Where the symbols take the objects:
pb: δ>cf, ρ>gn
qj: δ>ct, ρ>sb
tl: δ>fl, ρ>jj
fs: δ>qr, ρ>rn
rz: δ>fs, ρ>ds
zf: δ>hz, ρ>pf
sm: δ>pf, ρ>hf
jb: δ>pr, ρ>nf
lm: δ>cf, ρ>hh
hs: δ>qh, ρ>qh
cn: δ>rt, ρ>mn
ht: δ>tz, ρ>pb
zt: δ>mb, ρ>hz
zb: δ>cd, ρ>rf
qr: δ>jp, ρ>tl
tn: δ>lc, ρ>nf
rd: δ>pb, ρ>cp
dp: δ>cn, ρ>pf
nf: δ>tl, ρ>fs
hh: δ>zb, ρ>zf
sb: δ>mz, ρ>hs
zd: δ>rz, ρ>cf
fl: δ>jf, ρ>dd
qh: δ>hh, ρ>pp
ct: δ>tz, ρ>ht
rr: δ>sb, ρ>rt
mz: δ>rd, ρ>lm
pr: δ>hf, ρ>qr
lc: δ>mn, ρ>tl
tz: δ>zs, ρ>tj
tj: δ>zc, ρ>cf
rt: δ>pp, ρ>sb
zc: δ>qj, ρ>sd
pp: δ>zf, ρ>cd
ds: δ>rn, ρ>sd
cd: δ>dp, ρ>sm
zs: δ>hb, ρ>zc
hg: δ>nf, ρ>rz
jj: δ>dd, ρ>rz
rn: δ>fp, ρ>tz
pf: δ>mn, ρ>jf
jp: δ>lc, ρ>fl
dd: δ>hg, ρ>zd
hf: δ>jj, ρ>jp
dq: δ>rf, ρ>nf
sd: δ>qc, ρ>mz
mb: δ>hs, ρ>rr
fp: δ>zd, ρ>zs
jf: δ>cn, ρ>cd
mn: δ>zb, ρ>jl
hz: δ>rr, ρ>cn
cf: δ>sd, ρ>zd
rf: δ>pp, ρ>pr
cp: δ>gn, ρ>zt
gn: δ>sb, ρ>mb
qc: δ>mb, ρ>rd
jl: δ>rf, ρ>jb
hb: δ>ds, ρ>qj

In the rows, zero is written as 156.

The rows follow the links: the fewer symbols apart two objects are, the more alike their rows tend to be.

Rows with their objects:
94,184,202,197,152,132,162,114,135,168,125,227,133,132,141,131,122,127,137,150,127,141,215,184,184,175,134,160,162,257,160,72,192,212,121,145,89,138; object sd
202,95,164,161,173,127,153,146,104,182,177,226,184,160,150,91,183,186,217,195,141,201,137,143,191,194,204,147,200,132,155,100,154,146,76,109,253,115; object zb
106,152,178,151,147,152,171,66,171,193,271,154,142,225,181,130,179,185,120,227,131,187,174,205,137,105,153,134,84,164,127,156,168,169,208,134,211,134; object pb
48,142,175,190,154,151,190,93,82,189,205,184,140,182,193,68,144,124,130,203,83,172,135,170,142,198,158,143,162,191,171,104,172,215,170,115,168,122; object cf
260,136,124,142,166,159,173,193,171,99,164,191,173,150,144,177,204,177,143,164,206,146,189,148,174,62,194,199,138,111,143,217,124,144,181,216,132,164; object hz
160,108,194,152,147,194,125,154,70,185,125,170,136,175,180,135,115,194,173,192,223,228,150,102,122,203,101,194,169,92,142,142,131,141,185,225,231,101; object dq
289,116,86,131,152,116,197,143,145,91,133,224,201,136,148,169,210,183,170,177,218,132,175,155,171,119,214,181,158,125,170,204,135,162,162,174,145,164; object cn
95,168,162,186,148,152,175,130,120,207,190,228,157,177,176,51,154,164,177,171,78,158,151,154,155,180,161,160,188,201,154,94,178,209,80,110,182,122; object lm
106,147,157,137,145,222,132,227,113,141,114,122,116,119,178,197,88,112,125,144,187,170,118,121,106,216,96,176,175,121,169,154,141,134,257,196,132,178; object fs
159,185,145,190,157,185,148,243,165,167,170,152,176,201,123,91,195,179,184,86,115,138,103,130,148,106,156,183,213,145,143,167,149,128,43,138,213,177; object qh
241,155,178,140,141,167,147,152,185,106,199,192,141,182,133,198,177,185,128,168,210,164,232,177,155,24,171,195,109,128,143,192,132,138,193,216,110,141; object zt
142,169,242,169,117,147,149,71,186,181,230,193,129,200,151,149,160,178,132,202,128,173,233,201,173,88,166,140,78,198,139,124,184,196,149,142,122,97; object rd
132,207,204,142,127,170,116,169,254,203,95,79,106,132,163,244,85,140,168,123,159,144,155,143,145,228,133,136,148,160,185,158,157,154,129,120,123,164; object qr
46,154,118,155,191,106,186,110,86,186,157,118,189,159,183,82,170,148,145,180,113,140,100,182,174,211,140,102,148,215,132,126,205,186,191,141,188,168; object tj
145,214,148,163,137,154,159,126,269,205,104,104,142,142,213,214,113,147,149,122,169,107,110,116,106,235,138,154,166,158,186,199,139,197,136,134,137,178; object tl
248,98,126,133,166,134,172,159,133,121,187,203,179,115,102,155,197,144,200,182,116,159,158,195,191,158,260,134,172,127,178,150,153,129,96,90,172,158; object cd
82,161,148,159,187,182,141,226,81,97,79,148,138,78,126,162,107,106,132,123,155,165,184,152,170,200,123,156,176,194,154,105,169,148,205,204,67,175; object ds
79,134,126,163,151,217,196,173,166,144,189,136,125,138,183,166,120,78,125,156,102,156,87,120,74,209,153,171,176,129,195,178,105,169,222,114,122,185; object dd
82,131,109,140,194,192,158,229,67,95,117,105,163,122,158,172,144,119,130,163,156,173,122,145,138,186,109,136,163,150,149,152,166,94,260,196,130,189; object rn

Each walk starts at a row. The symbols on each line, taken left to right, move it on to the next object.
Answer with the object's row; about right is enough.
start 161,206,172,145,120,131,150,114,266,202,125,89,120,149,166,232,126,142,168,113,136,111,150,153,152,210,172,120,155,171,180,169,156,187,100,84,135,176
δ δ ρ -> 205,103,210,135,144,163,116,124,84,174,137,176,137,145,176,148,122,206,200,203,221,235,194,129,191,213,136,161,154,128,132,94,170,146,143,199,230,79
δ δ δ -> 247,113,100,178,157,159,168,197,117,118,194,233,196,159,126,102,210,179,193,176,140,158,156,141,176,97,213,188,196,109,159,177,122,144,75,141,207,166
start 153,208,136,148,142,122,171,97,186,218,78,149,171,165,240,135,115,194,142,137,208,124,119,101,131,230,104,170,170,153,181,172,158,239,159,181,186,151
ρ δ ρ -> 100,165,160,141,133,204,148,190,225,155,169,107,111,122,142,206,107,80,136,143,103,156,94,149,97,210,164,155,162,136,214,157,112,136,186,104,101,196
δ ρ -> 41,118,143,181,181,200,179,168,82,151,200,193,141,147,176,95,140,93,124,194,81,178,122,140,119,205,146,169,181,147,175,129,135,188,239,144,132,161
start 190,167,203,161,128,173,133,117,228,164,231,168,129,235,148,170,181,196,125,174,168,159,213,201,164,19,170,177,86,149,131,184,151,155,177,181,134,129
ρ -> 223,185,184,171,128,200,133,184,227,134,185,184,138,192,119,181,183,187,128,125,194,147,227,175,163,0,168,214,125,139,142,184,149,152,129,199,119,147
δ δ δ -> 142,162,146,204,179,164,159,188,126,192,186,206,176,199,144,33,173,164,200,154,92,170,126,126,162,167,170,171,227,151,143,132,149,174,27,98,223,144
start 155,175,213,141,135,166,107,165,256,152,168,93,107,138,107,235,128,112,175,123,118,152,173,187,147,186,200,121,121,170,177,131,145,119,105,60,124,171
δ δ δ -> 112,142,125,154,152,226,172,195,117,141,148,151,135,140,200,164,105,104,123,167,156,186,108,106,90,202,126,201,203,107,193,164,99,164,257,174,139,169
ρ -> 76,132,136,157,161,211,173,224,108,121,154,148,120,119,152,174,108,90,120,153,124,176,108,125,97,209,138,175,186,139,188,145,123,147,236,173,110,168
start 194,161,217,145,128,169,147,129,193,137,228,191,106,196,135,197,171,182,123,194,176,188,243,192,154,44,172,188,83,147,129,169,166,162,191,174,133,126
δ ρ ρ -> 249,172,139,167,159,176,162,214,177,106,122,181,176,172,133,175,180,198,136,128,214,124,209,136,171,52,162,214,155,137,137,207,127,141,142,220,112,179
δ δ -> 127,190,218,200,133,122,157,96,173,201,183,223,124,175,155,98,140,170,148,151,115,155,227,179,187,150,150,173,175,225,166,101,172,225,73,132,126,127
start 187,86,209,156,144,189,98,170,85,170,163,174,139,157,134,135,135,198,216,198,189,236,187,134,173,176,135,149,174,116,135,95,148,101,132,170,239,100
δ ρ δ -> 273,91,111,121,171,121,189,123,134,97,161,213,196,112,143,178,199,161,182,201,169,132,166,165,193,151,248,136,143,123,174,181,143,154,138,121,150,168
δ δ -> 267,162,101,163,158,160,168,222,162,105,120,197,196,159,129,151,209,202,165,119,220,118,172,137,166,67,164,212,182,140,144,218,128,146,124,197,144,180
start 248,119,96,115,158,97,190,110,177,127,162,194,194,108,144,191,202,144,175,176,152,115,160,177,195,165,271,144,150,129,207,192,143,163,136,96,140,181
δ δ ρ -> 208,211,154,192,161,165,163,210,218,140,129,162,171,177,121,156,187,201,147,84,191,98,194,157,180,39,129,200,169,167,128,206,163,142,63,197,138,163
ρ ρ ρ -> 220,123,139,177,160,191,152,246,129,129,172,187,194,169,115,111,195,178,191,136,143,164,129,127,168,110,185,186,223,107,134,166,137,119,54,148,214,159
start 109,156,110,121,178,115,154,136,142,171,170,57,204,190,183,142,207,182,151,177,156,130,88,185,144,149,131,98,126,144,114,216,186,108,227,159,240,197
δ δ δ -> 115,187,131,162,196,132,161,216,100,102,56,112,168,84,117,182,144,136,150,99,181,120,166,167,197,200,116,131,170,217,138,123,196,127,167,202,99,189
δ δ ρ -> 88,149,99,117,200,127,173,152,88,147,165,70,196,178,180,128,189,168,146,167,153,152,87,164,151,172,129,104,122,142,120,194,185,100,250,173,215,194
start 214,123,164,126,130,131,156,157,201,127,196,155,139,101,90,206,172,131,191,180,110,153,179,201,184,160,253,102,136,146,188,126,159,120,113,68,137,158
δ δ -> 261,125,133,122,150,89,180,67,115,180,108,207,194,143,201,148,165,193,193,190,209,148,161,136,194,212,198,149,163,133,187,160,164,204,116,155,203,132
ρ ρ ρ -> 139,154,153,158,153,189,161,141,125,209,92,156,148,164,229,160,105,170,148,162,211,193,107,89,97,232,87,189,187,110,158,171,148,189,227,237,175,128
start 90,202,151,159,190,89,163,142,104,153,75,117,188,112,154,127,143,148,166,114,143,129,152,176,208,211,116,121,150,264,148,110,228,177,146,180,113,174
ρ δ -> 160,199,254,189,128,155,153,100,197,161,189,211,105,176,126,151,139,169,130,169,149,160,258,194,173,83,159,173,104,209,142,102,175,203,124,170,92,109
